Below are the code and all the weights of a small trained network. Each question names an input and a class and asks about switching units off, where a switched-off unit gives its printed mean instead of its output.

import numpy as np


def w(rows, s, z=0):
    codes = np.array(rows[::2]) - 128.0
    scale = np.full(codes.shape[1], s)
    scale[-1] = z or s
    return codes * scale


def norm(h):
    return h / np.sqrt((h * h).mean(-1, keepdims=True) + 1e-5)


def f(y):
    return y / 2 * (1 + np.tanh(0.7978845608 * (y + 0.044715 * y**3)))


def log_softmax(a):
    a = a - a.max(-1, keepdims=True)
    return a - np.log(np.exp(a).sum(-1, keepdims=True))


def net(x, mask):
    res = np.array(x, float).reshape(1, 5) / 4 @ E
    u = 0
    for l in range(2):
        y = f(norm(res) @ A[l][:, :-1].T + A[l][:, -1])
        res = res + np.where(mask[u : u + 3], y, B[l][:, -1]) @ B[l][:, :-1]
        u += 3
    return log_softmax(norm(res)[-1] @ U[:, :-1].T + U[:, -1])


A, B = {}, {}
E = w([
[22,162,68,123,134,107,222],'x0',
[89,212,146,116,152,254,107],'x1',
[125,154,149,89,144,106,119],'x2',
[86,87,104,154,214,89,87],'x3',
[88,58,119,66,169,176,96],'x4',
],0.0078)
A[0] = w([
[151,178,137,184,185,134,100,8],'L0N0',
[102,138,122,212,255,89,76,5],'L0N1',
[146,226,149,224,128,78,123,1],'L0N2',
],0.0092,0.0046)
B[0] = w([
[151,133,166,175,182,136,110,135],'L0N0',
[149,162,173,111,5,182,180,251],'L0N1',
[67,48,100,55,159,203,81,239],'L0N2',
],0.021,0.0027)
A[1] = w([
[10,187,120,201,137,107,152,4],'L1N0',
[89,226,168,205,206,208,117,71],'L1N1',
[171,123,216,198,142,131,30,7],'L1N2',
],0.011,0.0035)
B[1] = w([
[194,163,133,141,219,196,131,198],'L1N0',
[136,84,130,148,71,6,95,254],'L1N1',
[97,190,70,129,213,160,214,232],'L1N2',
],0.014,0.0044)
U = w([
[134,154,160,105,51,161,204,171],'0',
[123,169,84,144,245,130,177,76],'1',
[20,51,105,72,156,153,76,4],'2',
[106,113,119,176,135,2,110,241],'3',
],0.013,0.0015)

Each question gives the input, the list of numbers given to net, and the class t.
The units are the neurons (one row each of A and B). Each row of codes is followed by its name. A weight is (code - 128) times the scale printed after its matrix; where a second scale follows, it is the last column's (A, B and U).
mask holds one flag per neuron, layer by layer. A switched-off neuron (its flag False) gives its mean, the last column of its row in B, instead of its output. The means were averaged over made-up inputs and are rounded, as every weight is.
A unit's drop is (log p(t) with every unit on - log p(t) with that unit switched off) / (log p(t) with every unit on - log p(t) with every unit switched off).
The circuit of an input: a set's keep is (log p(t) with only the set's units on - log p(t) with every unit switched off) / (log p(t) with every unit on - log p(t) with every unit switched off). Starting from all 6 units, units are removed one at a time, each time the one whose removal leaves the highest keep (on an exact tie, the one counted first), for as long as the keep stays at least 0.8.
units of the circuit, in order: the units of the circuit, biggest drop first
top k neurons: the k neurons with the biggest drops, biggest first
top k neurons in layer l: the k neurons of layer l with the biggest drops, biggest first
input [-8,4,1,0,8], class 1: top 3 neurons -> (L1N2, L0N2, L0N1)
input [5,8,3,1,6], class 3: units of the circuit, in order -> (L1N1, L0N2)
input [3,-4,-5,5,4], class 0: top 3 neurons -> (L0N1, L0N2, L1N1)
input [-6,4,-5,4,1], class 1: units of the circuit, in order -> (L1N2)
input [-3,6,-5,3,3], class 3: units of the circuit, in order -> (L1N1, L0N2)
input [-5,-5,4,-3,-8], class 2: units of the circuit, in order -> (L0N2, L0N1)
input [-3,7,1,-4,4], class 3: top 3 neurons -> (L1N1, L0N2, L0N1)
input [-7,-6,-8,-3,4], class 1: top 3 neurons -> (L0N1, L1N2, L0N2)
input [-7,4,4,-4,-6], class 1: units of the circuit, in order -> (L1N2, L0N1)
input [6,-3,-6,3,4], class 1: units of the circuit, in order -> (L0N2, L1N0)
input [2,-4,-2,0,2], class 3: top 3 neurons -> (L0N2, L0N1, L1N2)
input [-8,-2,-1,5,7], class 1: units of the circuit, in order -> (L1N2, L0N2)
input [-3,-7,2,8,1], class 0: top 2 neurons -> (L0N1, L1N1)
input [0,4,2,-2,3], class 3: top 3 neurons -> (L0N2, L0N1, L1N1)
input [-2,4,-1,1,-7], class 2: top neuron in layer 0 -> (L0N2)
input [-8,-5,2,4,5], class 1: top 3 neurons -> (L1N2, L0N2, L1N1)
input [6,-5,-3,5,-8], class 2: top 2 neurons -> (L0N2, L1N2)
input [4,-7,5,8,-5], class 0: top 2 neurons -> (L0N1, L1N1)
input [-2,3,4,7,6], class 0: top 2 neurons in layer 0 -> (L0N1, L0N2)
input [1,7,6,-1,-2], class 3: units of the circuit, in order -> (L1N1)
